Here is a tiny trained network, its code and every weight. The questions are about switching its units off for an input and a target symbol, where a switched-off unit gives its printed mean instead of its output.

import numpy as np


def w(rows, s, z=0):
    codes = np.array(rows[::2]) - 128.0
    scale = np.full(codes.shape[1], s)
    scale[-1] = z or s
    return codes * scale


def f(y):
    return np.maximum(y, 0)


def softmax(a):
    e = np.exp(a - a.max(-1, keepdims=True))
    return e / e.sum(-1, keepdims=True)


def log_softmax(a):
    a = a - a.max(-1, keepdims=True)
    return a - np.log(np.exp(a).sum(-1, keepdims=True))


def net(x, mask):
    ids = ['Ψδεζηθμπτ'.index(c) for c in x.split()]
    T = len(ids)
    res = E[ids] + P[:T]
    r = res
    for j in range(2):
        rows = slice(4 * j, 4 * j + 4)
        q, k, v = (r @ M[0][rows].T for M in (Q, K, V))
        z = softmax(np.where(np.tri(T) > 0, q @ k.T / 4**0.5, -1e9)) @ v
        o = O[0][rows]
        res = res + np.where(mask[j], z, o[:, -1]) @ o[:, :-1]
    y = f(res @ A[0][:, :-1].T + A[0][:, -1])
    res = res + np.where(mask[2:14], y, B[0][:, -1]) @ B[0][:, :-1]
    return log_softmax(res[-1] @ U[:, :-1].T + U[:, -1])


Q, K, V, O, A, B = {}, {}, {}, {}, {}, {}
E = w([
[89,62,118,58,173],'Ψ',
[103,109,219,138,169],'δ',
[91,59,69,77,57],'ε',
[165,153,62,108,2],'ζ',
[138,148,160,108,140],'η',
[144,142,112,75,112],'θ',
[182,238,113,113,43],'μ',
[127,104,35,16,124],'π',
[125,148,162,165,53],'τ',
],0.014)
P = w([
[134,98,153,161,122],'0',
[53,207,84,126,200],'1',
[142,105,178,76,89],'2',
[32,133,115,207,223],'3',
[193,122,89,144,162],'4',
[7,191,161,47,8],'5',
],0.012)
Q[0] = w([
[185,31,106,135,130],'head 1',
[170,207,98,100,75],'head 1',
[152,135,155,6,222],'head 1',
[65,60,71,101,66],'head 1',
[166,186,157,13,112],'head 2',
[79,149,36,197,190],'head 2',
[210,100,83,205,172],'head 2',
[191,112,164,68,150],'head 2',
],0.016)
K[0] = w([
[163,70,77,110,116],'head 1',
[145,197,119,102,65],'head 1',
[169,148,155,4,210],'head 1',
[27,92,57,131,70],'head 1',
[137,82,100,172,137],'head 2',
[110,120,191,51,71],'head 2',
[28,152,129,122,102],'head 2',
[100,129,111,186,116],'head 2',
],0.018)
V[0] = w([
[81,77,151,79,106],'head 1',
[147,104,199,44,145],'head 1',
[176,153,131,69,103],'head 1',
[227,65,54,116,139],'head 1',
[96,18,159,189,48],'head 2',
[147,82,226,121,242],'head 2',
[159,249,183,193,86],'head 2',
[214,106,10,127,102],'head 2',
],0.011)
O[0] = w([
[191,189,103,180,161,253],'head 1',
[136,120,121,175,60,128],'head 1',
[120,67,122,196,156,157],'head 1',
[106,141,224,135,130,32],'head 1',
[189,213,122,201,108,244],'head 2',
[58,86,136,128,9,1],'head 2',
[112,21,102,199,193,28],'head 2',
[103,176,202,124,224,199],'head 2',
],0.012,0.0046)
A[0] = w([
[138,155,183,102,39,155],'neuron 1',
[137,191,240,211,67,134],'neuron 2',
[36,140,41,171,132,190],'neuron 3',
[129,110,120,200,106,94],'neuron 4',
[149,97,203,149,152,254],'neuron 5',
[187,76,164,166,158,27],'neuron 6',
[252,150,157,52,119,159],'neuron 7',
[52,136,72,30,161,105],'neuron 8',
[157,39,35,104,107,149],'neuron 9',
[212,113,173,157,47,87],'neuron 10',
[147,66,255,169,116,196],'neuron 11',
[165,19,126,135,99,101],'neuron 12',
],0.0089,0.0068)
B[0] = w([
[185,113,151,229,193,204],'neuron 1',
[201,45,145,9,145,213],'neuron 2',
[188,104,114,24,200,191],'neuron 3',
[159,114,187,134,151,153],'neuron 4',
[144,74,215,204,67,175],'neuron 5',
[55,144,134,61,61,149],'neuron 6',
[43,129,84,204,57,251],'neuron 7',
[108,96,240,133,83,177],'neuron 8',
[49,102,100,193,68,181],'neuron 9',
[40,145,185,115,167,178],'neuron 10',
[244,176,90,57,121,154],'neuron 11',
[166,237,178,137,134,153],'neuron 12',
],0.013,0.014)
U = w([
[234,101,154,124,95,191],'Ψ',
[117,67,70,201,96,153],'δ',
[150,195,47,143,105,148],'ε',
[136,167,132,164,222,28],'ζ',
[127,79,68,55,71,118],'η',
[154,151,131,3,151,137],'θ',
[108,74,122,133,187,48],'μ',
[91,161,160,99,140,1],'π',
[193,100,34,128,178,150],'τ',
],0.007,0.005)

Each question gives the input, a string of symbols that net reads in full, and the target symbol t.
The units are the heads (4 rows each of Q, K, V and O) and the neurons (one row each of A and B). Each row of codes is followed by its name. A weight is (code - 128) times the scale printed after its matrix; where a second scale follows, it is the last column's (O, A, B and U).
mask holds one flag per unit, heads first, then neurons. A switched-off unit (its flag False) gives its mean, the last column of its rows in O or B, instead of its output. The means were averaged over made-up inputs and are rounded, as every weight is.
A unit's drop is (log p(t) with every unit on - log p(t) with that unit switched off) / (log p(t) with every unit on - log p(t) with every unit switched off).
The circuit of an input: a set's keep is (log p(t) with only the set's units on - log p(t) with every unit switched off) / (log p(t) with every unit on - log p(t) with every unit switched off). Starting from the 12 units with the biggest drops (on a tie, the unit counted first), units are removed one at a time, each time the one whose removal leaves the highest keep (on an exact tie, the one counted first), for as long as the keep stays at least 0.8.
units of the circuit, in order: the units of the circuit, biggest drop first
unit that matters most: the unit with the biggest drop
k most important neurons: the k neurons with the biggest drops, biggest first
heads that matter: for each layer, one digit per head in row order, 1 if its drop is at least 0.15 and else 0, layers parted by /
input τ δ Ψ η, target Ψ: units of the circuit, in order : head 2; neuron 1
input δ ζ μ θ, target μ: 2 most important neurons : neuron 7; neuron 3
input ε ε π τ ε ε, target ε: units of the circuit, in order : head 1; neuron 7; head 2
input τ ε θ μ θ θ, target θ: units of the circuit, in order : head 2; neuron 7
input ε η ε η μ η, target μ: units of the circuit, in order : head 2
input τ π θ δ η η, target η: units of the circuit, in order : head 1; head 2; neuron 1
input δ τ θ ζ τ, target δ: 3 most important neurons : neuron 2; neuron 9; neuron 3
input ε ε θ π, target θ: units of the circuit, in order : neuron 7; neuron 1
input ε τ η ε θ η, target θ: heads that matter : 11
input τ θ δ ε ε, target δ: units of the circuit, in order : head 2; neuron 9
input τ π τ θ θ, target δ: heads that matter : 01
input ε ε τ δ, target τ: 2 most important neurons : neuron 3; neuron 7
input Ψ ε θ ζ ζ η, target ζ: heads that matter : 01
input μ ε τ ε, target τ: units of the circuit, in order : head 2; neuron 3
input θ ε μ τ, target μ: heads that matter : 11
input μ τ Ψ θ π ζ, target π: heads that matter : 01
input τ τ η ε π μ, target π: units of the circuit, in order : head 2; neuron 8; head 1; neuron 2
input η ε ζ μ τ π, target τ: unit that matters most : head 1
input τ ζ Ψ τ τ ε, target τ: units of the circuit, in order : head 1; head 2; neuron 3
input ζ ε π ζ π, target δ: 4 most important neurons : neuron 7; neuron 5; neuron 3; neuron 2
input θ ε θ Ψ, target θ: units of the circuit, in order : neuron 7; neuron 1
input τ δ Ψ τ η τ, target η: 4 most important neurons : neuron 3; neuron 9; neuron 1; neuron 7
input θ Ψ η ε ζ τ, target ζ: most important neuron : neuron 2
input π θ ε π, target ε: units of the circuit, in order : head 2; neuron 7
input η θ η ε, target η: units of the circuit, in order : head 2; neuron 3
input ε ζ Ψ θ, target Ψ: 2 most important neurons : neuron 1; neuron 2
